Below are the code and all the weights of a small trained network. Each question names an input and a class and asks about switching units off, where a switched-off unit gives its printed mean instead of its output.

import numpy as np


def w(rows, s, z=0):
    codes = np.array(rows[::2]) - 128.0
    scale = np.full(codes.shape[1], s)
    scale[-1] = z or s
    return codes * scale


def norm(h):
    return h / np.sqrt((h * h).mean(-1, keepdims=True) + 1e-5)


def f(y):
    return np.maximum(y, 0)


def log_softmax(a):
    a = a - a.max(-1, keepdims=True)
    return a - np.log(np.exp(a).sum(-1, keepdims=True))


def net(x, mask):
    res = np.array(x, float).reshape(1, 3) / 4 @ E
    u = 0
    for l in range(3):
        y = f(norm(res) @ A[l][:, :-1].T + A[l][:, -1])
        res = res + np.where(mask[u : u + 8], y, B[l][:, -1]) @ B[l][:, :-1]
        u += 8
    return log_softmax(norm(res)[-1] @ U[:, :-1].T + U[:, -1])


A, B = {}, {}
E = w([
[195,31,40,2,195],'x0',
[201,161,85,73,160],'x1',
[203,98,80,198,108],'x2',
],0.0063)
A[0] = w([
[195,72,52,177,89,131],'0.n0',
[20,53,219,88,188,143],'0.n1',
[56,81,115,98,106,76],'0.n2',
[97,188,105,157,151,117],'0.n3',
[101,160,212,163,106,127],'0.n4',
[150,131,133,151,63,138],'0.n5',
[146,119,56,2,134,187],'0.n6',
[67,79,137,118,43,254],'0.n7',
],0.0092,0.0029)
B[0] = w([
[220,227,70,201,92,220],'0.n0',
[168,185,68,133,35,222],'0.n1',
[220,120,125,183,16,163],'0.n2',
[45,36,87,178,142,164],'0.n3',
[25,84,2,73,141,212],'0.n4',
[101,34,175,66,125,170],'0.n5',
[85,157,192,124,90,255],'0.n6',
[84,143,34,94,137,208],'0.n7',
],0.0067,0.0073)
A[1] = w([
[89,84,200,114,50,119],'1.n0',
[161,86,193,138,139,56],'1.n1',
[146,199,53,63,26,252],'1.n2',
[67,110,96,80,203,177],'1.n3',
[134,129,13,100,48,125],'1.n4',
[30,119,75,142,94,99],'1.n5',
[30,143,2,158,153,163],'1.n6',
[101,174,96,44,156,127],'1.n7',
],0.0076,0.0013)
B[1] = w([
[129,115,106,149,62,149],'1.n0',
[187,23,145,121,9,128],'1.n1',
[121,158,217,111,152,251],'1.n2',
[84,124,83,150,117,154],'1.n3',
[183,227,49,234,152,231],'1.n4',
[102,176,114,120,255,198],'1.n5',
[216,26,133,102,109,215],'1.n6',
[22,48,119,205,49,163],'1.n7',
],0.0063,0.011)
A[2] = w([
[123,32,108,95,218,126],'2.n0',
[218,199,130,154,153,133],'2.n1',
[174,117,169,187,109,6],'2.n2',
[155,158,175,125,31,137],'2.n3',
[60,254,100,181,63,165],'2.n4',
[184,155,66,240,204,214],'2.n5',
[55,136,119,70,173,162],'2.n6',
[100,54,78,196,134,113],'2.n7',
],0.0079,0.002)
B[2] = w([
[162,156,229,144,132,148],'2.n0',
[154,192,59,118,126,209],'2.n1',
[122,157,88,134,119,145],'2.n2',
[148,58,82,150,166,177],'2.n3',
[187,135,107,79,159,255],'2.n4',
[148,164,176,2,150,253],'2.n5',
[184,131,144,209,140,162],'2.n6',
[105,131,151,147,132,181],'2.n7',
],0.0073,0.0094)
U = w([
[180,196,62,96,102,206],'0',
[55,132,169,68,52,100],'1',
[138,84,110,132,31,74],'2',
[9,111,70,169,172,167],'3',
[135,95,186,106,165,139],'4',
[135,50,114,155,84,12],'5',
[113,114,148,188,90,20],'6',
[148,46,132,192,89,3],'7',
],0.015,0.0069)

Each question gives the input, the list of numbers given to net, and the class t.
The units are the neurons (one row each of A and B). Each row of codes is followed by its name. A weight is (code - 128) times the scale printed after its matrix; where a second scale follows, it is the last column's (A, B and U).
mask holds one flag per neuron, layer by layer. A switched-off neuron (its flag False) gives its mean, the last column of its row in B, instead of its output. The means were averaged over made-up inputs and are rounded, as every weight is.
A unit's drop is (log p(t) with every unit on - log p(t) with that unit switched off) / (log p(t) with every unit on - log p(t) with every unit switched off).
The circuit of an input: a set's keep is (log p(t) with only the set's units on - log p(t) with every unit switched off) / (log p(t) with every unit on - log p(t) with every unit switched off). Starting from the 12 units with the biggest drops (on a tie, the unit counted first), units are removed one at a time, each time the one whose removal leaves the highest keep (on an exact tie, the one counted first), for as long as the keep stays at least 0.8.
circuit, biggest first: the units of the circuit, biggest drop first
top k neurons: the k neurons with the biggest drops, biggest first
k most important neurons of layer l: the k neurons of layer l with the biggest drops, biggest first
input [-6,7,3], class 4: top 3 neurons => (0.n1, 0.n0, 0.n3)
input [6,4,-3], class 1: top 3 neurons => (1.n4, 0.n6, 0.n0)
input [8,5,-3], class 4: 3 most important neurons of layer 0 => (0.n1, 0.n4, 0.n7)
input [8,0,-3], class 2: 2 most important neurons of layer 2 => (2.n5, 2.n1)
input [-5,-4,-7], class 3: circuit, biggest first => (0.n4, 2.n5)
input [-4,-2,-3], class 3: circuit, biggest first => (0.n4, 0.n0)
input [4,3,-6], class 1: top 2 neurons => (0.n6, 0.n0)
input [-8,2,5], class 4: top 2 neurons => (1.n5, 0.n1)
input [0,8,-1], class 4: top 2 neurons => (1.n4, 0.n1)
input [4,7,-3], class 1: most important neuron of layer 2 => (2.n4)
input [-7,7,0], class 4: top 2 neurons => (1.n6, 2.n0)
input [0,5,-3], class 1: top 2 neurons => (1.n4, 0.n0)
input [8,3,-6], class 1: top 2 neurons => (0.n0, 0.n6)
input [-5,6,2], class 4: top 2 neurons => (0.n1, 0.n0)
input [-6,8,0], class 4: most important neuron of layer 2 => (2.n0)
input [-4,-2,3], class 3: 3 most important neurons of layer 0 => (0.n4, 0.n0, 0.n1)
input [5,6,-3], class 1: top 2 neurons => (1.n4, 0.n6)
input [-4,-1,-6], class 3: top 2 neurons => (0.n4, 0.n0)
input [-1,8,-7], class 1: top 3 neurons => (1.n4, 0.n0, 1.n7)
input [-8,-7,-7], class 3: most important neuron of layer 1 => (1.n5)
input [-7,4,2], class 4: 3 most important neurons of layer 1 => (1.n5, 1.n6, 1.n7)
input [3,8,-1], class 4: 2 most important neurons of layer 2 => (2.n1, 2.n3)
input [0,4,-5], class 1: 3 most important neurons of layer 1 => (1.n4, 1.n7, 1.n5)
